Below is a small trained network, with its code and all its weights. Each question gives an input and a class and asks what happens when units are switched off, that is, made to give their printed mean instead of their output.

import numpy as np


def w(rows, s, z=0):
    codes = np.array(rows[::2]) - 128.0
    scale = np.full(codes.shape[1], s)
    scale[-1] = z or s
    return codes * scale


def f(y):
    return y / 2 * (1 + np.tanh(0.7978845608 * (y + 0.044715 * y**3)))


def log_softmax(a):
    a = a - a.max(-1, keepdims=True)
    return a - np.log(np.exp(a).sum(-1, keepdims=True))


def net(x, mask):
    res = np.array(x, float).reshape(1, 6) / 4 @ E
    y = f(res @ A[0][:, :-1].T + A[0][:, -1])
    res = res + np.where(mask, y, B[0][:, -1]) @ B[0][:, :-1]
    return log_softmax(res[-1] @ U[:, :-1].T + U[:, -1])


A, B = {}, {}
E = w([
[127,133,135,123,128,129],'x0',
[232,140,119,104,254,93],'x1',
[24,34,123,103,141,11],'x2',
[236,93,201,158,56,38],'x3',
[132,124,121,135,128,130],'x4',
[95,58,238,188,191,215],'x5',
],0.0069)
A[0] = w([
[81,105,123,137,43,160,85],'neuron 0',
[119,200,92,70,67,114,147],'neuron 1',
[115,254,194,194,146,121,190],'neuron 2',
[165,178,167,156,140,190,162],'neuron 3',
[144,169,55,144,123,95,109],'neuron 4',
[119,181,101,87,112,93,142],'neuron 5',
[72,161,68,104,170,178,2],'neuron 6',
[174,108,105,95,249,111,55],'neuron 7',
[188,107,95,99,197,103,62],'neuron 8',
[99,165,106,51,200,158,78],'neuron 9',
[167,166,161,157,112,134,185],'neuron 10',
[156,156,74,60,121,218,157],'neuron 11',
[99,83,136,102,129,77,110],'neuron 12',
[130,48,91,132,127,124,194],'neuron 13',
[167,125,113,100,182,135,56],'neuron 14',
[66,111,121,108,148,91,136],'neuron 15',
[117,152,54,93,99,68,158],'neuron 16',
[48,142,71,96,106,202,80],'neuron 17',
[179,126,181,119,90,77,141],'neuron 18',
[86,156,118,181,81,143,68],'neuron 19',
[185,93,143,195,69,104,88],'neuron 20',
[108,111,149,195,147,136,158],'neuron 21',
[115,212,153,181,106,147,119],'neuron 22',
[181,137,91,87,93,58,130],'neuron 23',
[74,73,163,110,157,63,194],'neuron 24',
[169,169,106,203,96,173,169],'neuron 25',
[89,147,230,113,135,149,156],'neuron 26',
[5,113,121,199,168,86,83],'neuron 27',
[140,153,80,81,113,115,174],'neuron 28',
[134,92,176,181,156,141,144],'neuron 29',
[135,54,120,166,202,177,96],'neuron 30',
],0.0099,0.0026)
B[0] = w([
[243,205,171,140,31,105,228],'neuron 0',
[128,122,126,188,152,158,243],'neuron 1',
[101,129,88,130,166,96,202],'neuron 2',
[86,171,109,97,210,99,238],'neuron 3',
[125,100,152,166,130,177,197],'neuron 4',
[128,115,134,192,114,199,199],'neuron 5',
[74,21,145,67,102,127,216],'neuron 6',
[179,184,176,99,63,136,223],'neuron 7',
[144,210,157,135,65,119,194],'neuron 8',
[162,42,181,98,101,106,212],'neuron 9',
[58,107,118,121,164,104,198],'neuron 10',
[51,128,130,118,167,113,234],'neuron 11',
[101,195,100,146,75,62,193],'neuron 12',
[91,151,91,140,186,112,171],'neuron 13',
[148,158,146,110,79,107,159],'neuron 14',
[100,154,124,130,151,105,201],'neuron 15',
[145,130,129,173,135,186,255],'neuron 16',
[164,61,172,83,83,123,253],'neuron 17',
[92,45,167,104,191,126,228],'neuron 18',
[191,180,147,77,130,136,181],'neuron 19',
[97,2,178,96,136,96,225],'neuron 20',
[133,145,72,162,123,204,180],'neuron 21',
[110,175,91,107,101,86,188],'neuron 22',
[94,123,141,129,160,188,252],'neuron 23',
[63,181,110,140,151,111,249],'neuron 24',
[83,181,104,88,194,62,233],'neuron 25',
[157,141,115,182,147,175,204],'neuron 26',
[102,129,105,123,109,100,249],'neuron 27',
[87,98,124,173,163,167,202],'neuron 28',
[126,136,129,179,144,194,199],'neuron 29',
[167,114,129,176,127,147,207],'neuron 30',
],0.0073,0.0054)
U = w([
[117,149,109,90,136,146,255],'0',
[100,22,193,11,137,134,40],'1',
[133,154,72,231,158,254,31],'2',
[59,226,8,75,181,43,35],'3',
[252,241,182,48,20,122,92],'4',
[156,125,51,96,140,133,228],'5',
],0.0073,0.0077)

Each question gives the input, the list of numbers given to net, and the class t.
The units are the neurons (one row each of A and B). Each row of codes is followed by its name. A weight is (code - 128) times the scale printed after its matrix; where a second scale follows, it is the last column's (A, B and U).
mask holds one flag per neuron, in row order. A switched-off neuron (its flag False) gives its mean, the last column of its row in B, instead of its output. The means were averaged over made-up inputs and are rounded, as every weight is.
A unit's drop is (log p(t) with every unit on - log p(t) with that unit switched off) / (log p(t) with every unit on - log p(t) with every unit switched off).
The circuit of an input: a set's keep is (log p(t) with only the set's units on - log p(t) with every unit switched off) / (log p(t) with every unit on - log p(t) with every unit switched off). Starting from the 12 units with the biggest drops (on a tie, the unit counted first), units are removed one at a time, each time the one whose removal leaves the highest keep (on an exact tie, the one counted first), for as long as the keep stays at least 0.8.
circuit, biggest first: the units of the circuit, biggest drop first
unit that matters most: the unit with the biggest drop
top k neurons: the k neurons with the biggest drops, biggest first
drop when u is switched off: that unit's drop, to one decimal
input [-3,3,8,-3,-5,5], class 3: unit that matters most -> neuron 24
input [3,-5,-6,1,-4,-5], class 3: circuit, biggest first -> [neuron 25; neuron 11]
input [-1,-4,-5,-6,2,-6], class 1: circuit, biggest first -> [neuron 17; neuron 6]
input [-4,-8,2,1,1,7], class 4: top 2 neurons -> [neuron 0; neuron 19]
input [0,8,0,3,1,-4], class 4: top 2 neurons -> [neuron 7; neuron 8]
input [2,5,8,4,-2,-2], class 3: circuit, biggest first -> [neuron 24; neuron 12]
input [0,6,3,-7,-2,3], class 1: top 3 neurons -> [neuron 9; neuron 6; neuron 0]
input [3,-8,4,1,-5,8], class 2: circuit, biggest first -> [neuron 26; neuron 21]
input [2,-7,1,-8,-2,7], class 1: top 2 neurons -> [neuron 17; neuron 6]
input [3,-6,0,-4,-2,-8], class 2: circuit, biggest first -> [neuron 1; neuron 16]
input [4,3,7,-5,-5,7], class 2: circuit, biggest first -> [neuron 30; neuron 26]
input [0,4,0,6,-6,0], class 1: circuit, biggest first -> [neuron 18; neuron 20]
input [0,7,-3,-1,0,2], class 4: circuit, biggest first -> [neuron 7; neuron 8]
input [-1,-7,-8,-3,7,1], class 3: unit that matters most -> neuron 25
input [-2,-5,-5,2,5,3], class 3: top 2 neurons -> [neuron 25; neuron 3]
input [-4,-8,6,-4,-2,6], class 4: top 2 neurons -> [neuron 0; neuron 17]
input [-3,-7,-3,7,-5,-2], class 1: top 2 neurons -> [neuron 20; neuron 18]
input [-2,8,4,-5,4,4], class 4: top 2 neurons -> [neuron 7; neuron 8]
input [5,-6,1,-6,-4,-2], class 1: top 2 neurons -> [neuron 6; neuron 17]
input [0,-7,1,-1,-6,-6], class 4: circuit, biggest first -> [neuron 0]
input [1,-7,3,-6,2,-6], class 4: top 3 neurons -> [neuron 0; neuron 17; neuron 19]
input [-4,0,-2,-7,-3,7], class 1: top 3 neurons -> [neuron 6; neuron 17; neuron 9]
input [0,-2,-1,8,1,4], class 1: top 2 neurons -> [neuron 20; neuron 18]
input [-6,-7,-7,6,0,3], class 3: top 2 neurons -> [neuron 25; neuron 3]
input [-5,-3,8,-5,6,1], class 3: drop when neuron 24 is switched off -> 0.3
input [2,-3,4,-5,8,8], class 2: drop when neuron 30 is switched off -> 0.2
input [6,7,1,6,-4,8], class 2: unit that matters most -> neuron 29
